Here is a tiny trained network, its code and every weight. The questions are about switching its units off for an input and a target symbol, where a switched-off unit gives its printed mean instead of its output.

import numpy as np


def w(rows, s, z=0):
    codes = np.array(rows[::2]) - 128.0
    scale = np.full(codes.shape[1], s)
    scale[-1] = z or s
    return codes * scale


def norm(h):
    return h / np.sqrt((h * h).mean(-1, keepdims=True) + 1e-5)


def f(y):
    return np.maximum(y, 0)


def softmax(a):
    e = np.exp(a - a.max(-1, keepdims=True))
    return e / e.sum(-1, keepdims=True)


def log_softmax(a):
    a = a - a.max(-1, keepdims=True)
    return a - np.log(np.exp(a).sum(-1, keepdims=True))


def net(x, mask):
    ids = ['ΔΘβημξτω'.index(c) for c in x.split()]
    T = len(ids)
    res = E[ids] + P[:T]
    u = 0
    for l in range(2):
        r = norm(res)
        for j in range(2):
            rows = slice(2 * j, 2 * j + 2)
            q, k, v = (r @ M[l][rows].T for M in (Q, K, V))
            z = softmax(np.where(np.tri(T) > 0, q @ k.T / 2**0.5, -1e9)) @ v
            o = O[l][rows]
            res = res + np.where(mask[u + j], z, o[:, -1]) @ o[:, :-1]
        u += 2
        y = f(norm(res) @ A[l][:, :-1].T + A[l][:, -1])
        res = res + np.where(mask[u : u + 8], y, B[l][:, -1]) @ B[l][:, :-1]
        u += 8
    return log_softmax(norm(res)[-1] @ U[:, :-1].T + U[:, -1])


Q, K, V, O, A, B = {}, {}, {}, {}, {}, {}
E = w([
[90,119,67],'Δ',
[143,137,132],'Θ',
[237,189,137],'β',
[113,123,102],'η',
[46,74,74],'μ',
[125,92,105],'ξ',
[217,57,6],'τ',
[67,59,91],'ω',
],0.013)
P = w([
[118,158,157],'0',
[146,60,92],'1',
[136,102,241],'2',
[105,149,140],'3',
[116,2,135],'4',
[54,102,115],'5',
[96,146,134],'6',
],0.0081)
Q[0] = w([
[153,142,162],'0.h1',
[158,249,177],'0.h1',
[135,123,28],'0.h2',
[126,111,197],'0.h2',
],0.015)
K[0] = w([
[127,226,70],'0.h1',
[149,151,155],'0.h1',
[137,11,89],'0.h2',
[118,208,225],'0.h2',
],0.011)
V[0] = w([
[142,51,161],'0.h1',
[125,185,221],'0.h1',
[150,162,254],'0.h2',
[131,13,26],'0.h2',
],0.0072)
O[0] = w([
[205,128,255,164],'0.h1',
[48,87,159,51],'0.h1',
[55,43,23,39],'0.h2',
[195,95,191,254],'0.h2',
],0.0045,0.0076)
A[0] = w([
[81,143,140,190],'0.n1',
[143,198,210,250],'0.n2',
[82,175,30,119],'0.n3',
[110,231,131,231],'0.n4',
[135,52,106,81],'0.n5',
[93,4,68,74],'0.n6',
[143,118,70,9],'0.n7',
[97,68,172,147],'0.n8',
],0.013,0.0021)
B[0] = w([
[228,84,41,159],'0.n1',
[75,108,144,205],'0.n2',
[135,39,140,147],'0.n3',
[2,34,97,150],'0.n4',
[117,100,157,208],'0.n5',
[109,108,178,249],'0.n6',
[102,117,154,137],'0.n7',
[97,185,90,254],'0.n8',
],0.0099,0.0073)
Q[1] = w([
[108,29,20],'1.h1',
[175,85,101],'1.h1',
[196,100,49],'1.h2',
[143,158,255],'1.h2',
],0.0056)
K[1] = w([
[66,118,85],'1.h1',
[231,254,94],'1.h1',
[222,139,240],'1.h2',
[230,136,87],'1.h2',
],0.0065)
V[1] = w([
[146,164,102],'1.h1',
[96,145,122],'1.h1',
[127,131,206],'1.h2',
[184,86,1],'1.h2',
],0.0076)
O[1] = w([
[175,116,145,6],'1.h1',
[155,70,137,131],'1.h1',
[182,2,161,139],'1.h2',
[97,70,123,116],'1.h2',
],0.008,0.0022)
A[1] = w([
[152,44,194,161],'1.n1',
[108,137,104,150],'1.n2',
[114,102,171,210],'1.n3',
[82,125,2,120],'1.n4',
[59,126,142,255],'1.n5',
[175,51,136,133],'1.n6',
[92,191,158,130],'1.n7',
[183,37,168,254],'1.n8',
],0.0099,0.0017)
B[1] = w([
[130,164,112,254],'1.n1',
[149,219,87,147],'1.n2',
[68,213,104,217],'1.n3',
[179,141,116,177],'1.n4',
[195,120,52,253],'1.n5',
[255,207,173,196],'1.n6',
[128,94,172,164],'1.n7',
[253,168,191,246],'1.n8',
],0.0053,0.0067)
U = w([
[37,227,158,2],'Δ',
[106,36,93,113],'Θ',
[35,158,91,180],'β',
[73,117,112,13],'η',
[86,91,201,196],'μ',
[164,213,194,152],'ξ',
[118,236,2,155],'τ',
[137,201,131,116],'ω',
],0.0095,0.002)

Each question gives the input, a string of symbols that net reads in full, and the target symbol t.
The units are the heads (2 rows each of Q, K, V and O) and the neurons (one row each of A and B). Each row of codes is followed by its name. A weight is (code - 128) times the scale printed after its matrix; where a second scale follows, it is the last column's (O, A, B and U).
mask holds one flag per unit, layer by layer, with each layer's heads first. A switched-off unit (its flag False) gives its mean, the last column of its rows in O or B, instead of its output. The means were averaged over made-up inputs and are rounded, as every weight is.
A unit's drop is (log p(t) with every unit on - log p(t) with that unit switched off) / (log p(t) with every unit on - log p(t) with every unit switched off).
The circuit of an input: a set's keep is (log p(t) with only the set's units on - log p(t) with every unit switched off) / (log p(t) with every unit on - log p(t) with every unit switched off). Starting from the 12 units with the biggest drops (on a tie, the unit counted first), units are removed one at a time, each time the one whose removal leaves the highest keep (on an exact tie, the one counted first), for as long as the keep stays at least 0.8.
units of the circuit, in order: the units of the circuit, biggest drop first
top k neurons: the k neurons with the biggest drops, biggest first
k most important neurons of layer l: the k neurons of layer l with the biggest drops, biggest first
which heads matter: for each layer, one digit per head in row order, 1 if its drop is at least 0.15 and else 0, layers parted by /
input ω μ μ μ, target τ: units of the circuit, in order => [0.n1]
input Θ μ μ, target Θ: 2 most important neurons of layer 0 => [0.n1, 0.n3]
input μ Θ μ, target β: units of the circuit, in order => [0.n8, 1.n8, 1.n6]
input τ μ β, target Δ: 2 most important neurons of layer 1 => [1.n3, 1.n6]
input Δ Θ ξ ω Θ μ, target μ: top 2 neurons => [0.n6, 0.n5]
input μ ξ μ β, target β: which heads matter => 00 / 00
input μ μ μ μ, target τ: top 3 neurons => [0.n8, 0.n1, 1.n8]
input ξ β Θ τ μ μ, target ξ: top 2 neurons => [0.n6, 0.n4]
input μ Δ ω Θ μ Δ, target β: units of the circuit, in order => [0.h2, 0.n2, 1.n8]
input ω μ Θ ω ω, target ξ: which heads matter => 00 / 01
input ω μ μ ω, target Δ: top 4 neurons => [0.n8, 1.n8, 1.n6, 0.n1]
input μ η τ μ μ Δ, target β: which heads matter => 11 / 00
input τ ξ Δ, target Δ: which heads matter => 00 / 00
input τ ω Θ, target Δ: which heads matter => 11 / 11
input ω μ μ β μ ξ ω, target Δ: which heads matter => 01 / 01
input ξ Θ ω μ μ ω, target ξ: which heads matter => 01 / 01
input μ Θ η, target β: units of the circuit, in order => [0.h2]
input η Δ ξ η, target μ: which heads matter => 01 / 00
input η τ η, target τ: which heads matter => 11 / 00
input μ μ Θ, target β: units of the circuit, in order => [0.h2, 1.n8]
